Each row has a name. After each piece below comes the name of the row it's from, unless a question asks for something else. Each question is about the rows just above it.

[147 167 162 133 152 107 161 125 160 162] : pase
[147 116 142 147 118 125 115  99 175 166] : sez
[149 162  44 150 144 144  85 125 135 102] : vumu
[121 123 121 161 159 178 132 105 197  91] : zuv
[142 147  99 116 125 166 115 147 175 118] : gakuv
[178  92 159 121 123 105 197 132 161 121] : zatal
[117 102 123 160 124  49 142 112 103 120] : kar
[107 125 162 168 152 162 133 160 147 161] : pebad
[147 142 147 166 119 125 175  99 115 116] : ludo
[161 147 160 133 162 152 168 162 125 107] is which row reordered?
pebad
Put [121 105 121  92 178 132 159 123 197 161] back in order: which row is it?
zatal
Put [102 135 125  85 144 144 150  44 162 149] back in order: which row is it?
vumu
Put [161 107 125 162 168 152 162 133 160 147] back in order: which row is it?
pebad
[ 99 115 116 119 125 142 147 147 166 175] is which row reordered?
ludo
Which row holds these entries in another order? [147 166 119 125 175  99 115 116 147 142]
ludo

[126 133 136 126 132 132 122 126 128 134 121 130 126 126 122 129 124 127
 127] : Buzur
[155 132 142 153 117 105 116 141  98 114 112 176  90 138 160  89 175  73
 134] : Sig
[130 120 121 138 117 131 134 132 135 129 130 121 138 125 123 115 134 124
 122] : Duded
[145  89  62 153  93  83 183 117 118 160 106 135 118 113  93 135 105 119
 132] : zosid
[134 116 106 138 116 117 146 124 125 105 144 122 136 140 155 123 143 136
 127] : vod
[123 137 144 122 137 136 117 129 130 144 117 130 125 121 112 131 117 126
 128] : Datos
[121 130 138 129 120 130 131 131 138 115 117 120 134 122 124 134 125 123
 135] : sus
[123 134 138 120 134 135 117 130 129 138 121 131 125 121 115 131 122 124
 130] : bigez
[122 128 131 132 126 128 124 130 137 127 129 129 124 128 122 129 133 126
 132] : lup
[122 132 129 134 136 121 122 127 126 124 126 126 128 126 127 127 132 130
 133] : zov
[116 153 176 112 155 161  90 138 132 175  89 141 114 105  73 142  98 117
 134] : talen
[123 137 144 122 121 136 117 129 130 144 117 130 125 121 112 131 117 126
 128] : sumum
Which row holds these entries in another order? [115 117 120 121 121 122 123 124 125 129 130 130 131 132 134 134 135 138
 138]
Duded
[126 126 122 129 124 127 127 126 133 136 126 132 132 122 126 128 134 121
 130] is which row reordered?
Buzur
Put [134 116 153 176 112 155 161  90 138 132 175  89 141 114 105  73 142  98
 117] back in order: which row is it?
talen
Which row holds these entries in another order? [130 124 122 131 115 121 125 131 121 138 129 130 117 135 134 120 138 134
 123]
bigez
[175  73 134 155 132 142 153 117 105 116 141  98 114 112 176  90 138 160
  89] is which row reordered?
Sig
Put [134 138 120 134 135 117 130 129 138 121 131 125 121 115 131 122 124 130
 123] back in order: which row is it?
bigez
Put [129 121 122 123 130 138 135 130 134 138 120 134 131 125 117 115 124 121
 131] back in order: which row is it?
bigez

[208 114 204 201 126 129 132 129] -> vege
[132 113 208 204 129 129 125 201] -> Dezag
[113 128 130 131 138 200 197 201] -> Ged
[113 128 130 131 138 200 203 201] -> tavif
[114 125 129 129 201 205 200 202] -> bapal
[114 125 129 129 132 208 204 201] -> zadu
[125 201 132 113 208 204 129 129] is which row reordered?
Dezag
Which row holds these entries in another order? [125 129 129 132 208 204 201 114]
zadu
[114 125 129 129 132 201 204 208] is which row reordered?
zadu

[138 163 143 132 147 142 130 140 100  97 134  99 179 124 163  79 152 142
 116 139 154 138  76 117 108 130 187 101 111 212 169 105 147 108 107 145
  82 124 111 116 117 140 115 107]  vor
[139  79 163  97 107 124 108 111 212 116 134 138 142 163 147  82 107 130
 105 108 116  76 115 129 140 169 137 100 145 147 124 152 142 101 117 187
 179 132  99 140 154 117 143 111]  Patas
[107 117 124 111 212 140 134 140  79 105 108 138 129 138 100  99 142  82
 163 101 163 147 107  76 108 116 143 145 152  97 130 115 139 142 132 111
 187 147 154 124 179 169 116 117]  dafu
[ 97 169 134 140 107 142 140 142 111 187 130 132 138 179 116 152 100  98
 117 138 163 147 139 111 101  76 117  82 130 154 124 116 145 107 163 143
 212 108  79 147 115 124 105 108]  Kuru
[152 116 124 187 117 212 130 107 134 142 132  76 142 169 100 105 107 179
  82  79 139 116 111 137 147 117 124 140 154 111 108 163  97 140 129 145
 101 108 143 147 163  99 138 115] is which row reordered?
Patas
Which row holds these entries in another order? [117 116 169 179 124 154 147 187 111 132 142 139 115 130  97 152 145 143
 116 108  76 107 147 163 101 163  82 142  99 100 138 129 138 108 105  79
 140 134 140 212 111 124 117 107]
dafu
[ 76  79  82  97  99 100 101 105 107 107 108 108 111 111 115 116 116 117
 117 124 124 129 130 132 134 137 138 139 140 140 142 142 143 145 147 147
 152 154 163 163 169 179 187 212] is which row reordered?
Patas
Which row holds these entries in another order? [169 116 117 107 117 124 111 212 140 134 140  79 105 108 138 129 138 100
  99 142  82 163 101 163 147 107  76 108 116 143 145 152  97 130 115 139
 142 132 111 187 147 154 124 179]
dafu
Which row holds these entries in another order? [107 115 140 117 116 111 124  82 145 107 108 147 105 169 212 111 101 187
 130 108 117  76 138 154 139 116 142 152  79 163 124 179  99 134  97 100
 140 130 142 147 132 143 163 138]
vor

